Here is a tiny trained network, its code and every weight. The questions are about switching its units off for an input and a class, where a switched-off unit gives its printed mean instead of its output.

import numpy as np


def w(rows, s, z=0):
    codes = np.array(rows[::2]) - 128.0
    scale = np.full(codes.shape[1], s)
    scale[-1] = z or s
    return codes * scale


def f(y):
    return y / 2 * (1 + np.tanh(0.7978845608 * (y + 0.044715 * y**3)))


def log_softmax(a):
    a = a - a.max(-1, keepdims=True)
    return a - np.log(np.exp(a).sum(-1, keepdims=True))


def net(x, mask):
    res = np.array(x, float).reshape(1, 7) / 4 @ E
    y = f(res @ A[0][:, :-1].T + A[0][:, -1])
    res = res + np.where(mask, y, B[0][:, -1]) @ B[0][:, :-1]
    return log_softmax(res[-1] @ U[:, :-1].T + U[:, -1])


A, B = {}, {}
E = w([
[131,201,112,135,96,91,97,43,125,254,92],'x0',
[119,114,31,164,119,98,87,142,199,79,63],'x1',
[191,204,160,208,178,176,79,172,133,111,158],'x2',
[128,129,122,127,132,120,133,129,127,129,133],'x3',
[122,138,136,129,120,142,138,131,130,121,115],'x4',
[140,133,114,122,138,113,134,127,127,124,139],'x5',
[62,163,171,174,71,75,123,73,146,51,199],'x6',
],0.007)
A[0] = w([
[199,186,157,196,172,157,85,155,138,133,158,29],'N0',
[166,141,220,74,139,144,187,108,12,193,233,136],'N1',
[94,174,137,152,103,83,134,68,155,65,191,95],'N2',
[80,56,104,46,55,95,182,80,92,153,102,143],'N3',
[120,223,114,136,102,83,82,79,127,211,80,17],'N4',
[209,223,121,205,153,159,78,144,133,138,166,131],'N5',
[138,122,55,169,137,84,92,144,253,77,53,106],'N6',
[169,199,143,190,187,175,83,142,142,112,149,62],'N7',
[132,165,61,146,100,122,94,102,216,151,83,2],'N8',
[83,162,125,177,81,84,139,95,133,80,203,80],'N9',
[109,41,130,130,177,154,157,230,152,18,152,68],'N10',
[75,151,169,176,84,88,103,87,165,81,175,121],'N11',
[170,114,102,89,162,181,129,178,109,168,44,79],'N12',
[196,105,80,89,196,165,142,150,113,170,83,119],'N13',
],0.0054,0.0023)
B[0] = w([
[110,65,199,146,151,80,206,176,203,113,95,190],'N0',
[78,190,71,41,107,222,104,154,231,122,179,253],'N1',
[111,119,164,64,131,110,89,231,59,189,80,220],'N2',
[76,66,186,215,186,77,215,163,223,55,92,248],'N3',
[211,36,238,141,29,123,207,38,70,196,199,204],'N4',
[86,53,181,148,135,105,171,118,171,83,109,231],'N5',
[100,179,82,5,74,210,80,135,204,183,200,249],'N6',
[100,54,207,151,129,87,189,130,170,121,109,195],'N7',
[140,120,142,75,47,164,114,120,148,196,184,169],'N8',
[102,140,188,41,128,93,90,207,53,179,98,215],'N9',
[232,81,201,97,2,153,195,20,54,214,191,247],'N10',
[107,137,148,82,139,98,87,182,63,191,66,234],'N11',
[105,125,183,81,127,90,82,185,65,176,81,194],'N12',
[82,137,185,93,135,91,84,189,64,152,79,202],'N13',
],0.0061,0.0041)
U = w([
[225,70,169,127,36,136,175,31,48,170,184,33],'0',
[107,120,120,142,134,136,101,137,128,125,123,254],'1',
[99,141,148,86,152,80,63,242,24,155,63,31],'2',
[96,190,96,58,107,217,97,145,254,131,188,58],'3',
[91,56,162,204,177,56,201,140,224,80,86,55],'4',
[144,138,124,144,146,126,111,97,102,101,113,234],'5',
[140,136,112,154,141,132,112,106,103,119,126,224],'6',
[155,200,21,244,202,125,96,63,58,51,141,52],'7',
],0.0077,0.0081)

Each question gives the input, the list of numbers given to net, and the class t.
The units are the neurons (one row each of A and B). Each row of codes is followed by its name. A weight is (code - 128) times the scale printed after its matrix; where a second scale follows, it is the last column's (A, B and U).
mask holds one flag per neuron, in row order. A switched-off neuron (its flag False) gives its mean, the last column of its row in B, instead of its output. The means were averaged over made-up inputs and are rounded, as every weight is.
A unit's drop is (log p(t) with every unit on - log p(t) with that unit switched off) / (log p(t) with every unit on - log p(t) with every unit switched off).
The circuit of an input: a set's keep is (log p(t) with only the set's units on - log p(t) with every unit switched off) / (log p(t) with every unit on - log p(t) with every unit switched off). Starting from the 12 units with the biggest drops (on a tie, the unit counted first), units are removed one at a time, each time the one whose removal leaves the highest keep (on an exact tie, the one counted first), for as long as the keep stays at least 0.8.
circuit, biggest first: the units of the circuit, biggest drop first
k most important neurons: the k neurons with the biggest drops, biggest first
drop when u is switched off: that unit's drop, to one decimal
input [-5,-2,-8,3,-2,7,0], class 4: most important neuron => [N3]
input [-3,7,7,7,-3,5,-3], class 3: 2 most important neurons => [N6; N3]
input [5,-3,-5,6,2,0,6], class 2: circuit, biggest first => [N2; N9]
input [-6,-5,4,5,-1,1,-4], class 0: 3 most important neurons => [N10; N3; N6]
input [-4,1,-1,3,2,4,-1], class 0: 3 most important neurons => [N10; N1; N3]
input [6,1,8,-3,-3,1,5], class 4: circuit, biggest first => [N5; N0]
input [4,-6,-3,0,-2,3,6], class 2: 3 most important neurons => [N2; N9; N11]
input [6,7,1,-2,5,5,8], class 2: 4 most important neurons => [N2; N11; N9; N10]
input [4,2,-8,4,-3,0,3], class 4: 2 most important neurons => [N3; N10]
input [7,6,-1,-3,3,1,1], class 0: 2 most important neurons => [N4; N1]
input [2,-6,-8,0,-2,0,0], class 4: 2 most important neurons => [N3; N6]
input [-7,-6,-1,-5,-4,3,0], class 0: 3 most important neurons => [N10; N6; N3]
input [6,8,-6,7,-7,1,-1], class 3: 3 most important neurons => [N6; N10; N8]
input [0,8,3,4,7,-2,3], class 3: circuit, biggest first => [N6]
input [8,7,-3,7,-1,-1,-6], class 0: 3 most important neurons => [N4; N8; N1]
input [-1,-4,-7,-7,4,3,0], class 4: drop when N3 is switched off => 0.7
input [-3,1,-6,5,-2,5,8], class 2: drop when N0 is switched off => 0.0
input [4,-1,-3,-5,-4,-2,8], class 2: drop when N9 is switched off => 0.2
